Here is a tiny trained network, its code and every weight. The questions are about switching its units off for an input and a class, where a switched-off unit gives its printed mean instead of its output.

import numpy as np


def w(rows, s, z=0):
    codes = np.array(rows[::2]) - 128.0
    scale = np.full(codes.shape[1], s)
    scale[-1] = z or s
    return codes * scale


def norm(h):
    return h / np.sqrt((h * h).mean(-1, keepdims=True) + 1e-5)


def f(y):
    return np.maximum(y, 0)


def log_softmax(a):
    a = a - a.max(-1, keepdims=True)
    return a - np.log(np.exp(a).sum(-1, keepdims=True))


def net(x, mask):
    res = np.array(x, float).reshape(1, 3) / 4 @ E
    u = 0
    for l in range(2):
        y = f(norm(res) @ A[l][:, :-1].T + A[l][:, -1])
        res = res + np.where(mask[u : u + 4], y, B[l][:, -1]) @ B[l][:, :-1]
        u += 4
    return log_softmax(norm(res)[-1] @ U[:, :-1].T + U[:, -1])


A, B = {}, {}
E = w([
[99,1,163,86,162],'x0',
[179,60,99,85,103],'x1',
[175,136,75,80,159],'x2',
],0.0078)
A[0] = w([
[118,215,119,153,52,132],'L0N1',
[153,73,114,159,9,89],'L0N2',
[128,126,70,133,221,91],'L0N3',
[174,153,104,76,82,254],'L0N4',
],0.012,0.0046)
B[0] = w([
[180,10,115,136,177,254],'L0N1',
[172,93,132,145,225,195],'L0N2',
[169,101,180,124,215,180],'L0N3',
[137,200,122,130,52,247],'L0N4',
],0.012,0.0069)
A[1] = w([
[93,182,178,63,211,3],'L1N1',
[148,50,138,141,121,183],'L1N2',
[2,112,203,140,138,155],'L1N3',
[220,114,169,173,190,76],'L1N4',
],0.0098,0.0038)
B[1] = w([
[61,1,221,188,48,148],'L1N1',
[91,220,146,182,148,236],'L1N2',
[162,193,49,133,39,179],'L1N3',
[62,72,173,62,181,255],'L1N4',
],0.0089,0.0088)
U = w([
[81,52,201,167,146,32],'0',
[253,87,117,33,218,39],'1',
[185,203,42,105,9,255],'2',
],0.014,0.0051)

Each question gives the input, the list of numbers given to net, and the class t.
The units are the neurons (one row each of A and B). Each row of codes is followed by its name. A weight is (code - 128) times the scale printed after its matrix; where a second scale follows, it is the last column's (A, B and U).
mask holds one flag per neuron, layer by layer. A switched-off neuron (its flag False) gives its mean, the last column of its row in B, instead of its output. The means were averaged over made-up inputs and are rounded, as every weight is.
A unit's drop is (log p(t) with every unit on - log p(t) with that unit switched off) / (log p(t) with every unit on - log p(t) with every unit switched off).
The circuit of an input: a set's keep is (log p(t) with only the set's units on - log p(t) with every unit switched off) / (log p(t) with every unit on - log p(t) with every unit switched off). Starting from all 8 units, units are removed one at a time, each time the one whose removal leaves the highest keep (on an exact tie, the one counted first), for as long as the keep stays at least 0.8.
circuit, biggest first: the units of the circuit, biggest drop first
most important unit: the unit with the biggest drop
k most important neurons: the k neurons with the biggest drops, biggest first
k most important neurons of layer l: the k neurons of layer l with the biggest drops, biggest first
drop of u: that unit's drop, to one decimal
input [1,-5,-7], class 2: 3 most important neurons	(L1N3; L0N2; L0N3)
input [1,-3,8], class 0: 2 most important neurons	(L0N3; L1N1)
input [0,3,3], class 2: 2 most important neurons	(L0N4; L0N1)
input [8,-7,-6], class 2: most important unit	L1N3
input [7,-7,8], class 0: circuit, biggest first	(L1N1; L0N1)
input [-6,-6,3], class 1: 2 most important neurons	(L0N1; L1N1)
input [-8,0,-3], class 0: 2 most important neurons	(L0N1; L1N3)
input [6,-2,7], class 0: circuit, biggest first	(L0N1; L1N1)
input [-7,-5,-1], class 0: circuit, biggest first	(L0N1; L0N2; L1N4)
input [8,-1,-3], class 2: 3 most important neurons	(L0N1; L1N3; L0N2)
input [-3,2,1], class 2: 2 most important neurons	(L0N4; L0N3)
input [-5,1,7], class 2: 2 most important neurons	(L0N4; L0N2)
input [7,-2,8], class 0: 3 most important neurons	(L0N1; L1N1; L0N2)
input [-3,1,3], class 2: most important unit	L0N4
input [-1,8,7], class 2: 2 most important neurons	(L0N4; L0N1)
input [1,-4,8], class 0: 3 most important neurons of layer 0	(L0N3; L0N1; L0N2)
input [2,-3,8], class 0: 4 most important neurons	(L0N3; L1N1; L0N1; L0N2)
input [-6,1,-6], class 1: drop of L0N1	0.8
input [6,-2,-7], class 2: drop of L0N1	0.7
input [-5,4,5], class 2: circuit, biggest first	(L0N4)
input [-7,5,-7], class 1: drop of L0N2	0.1
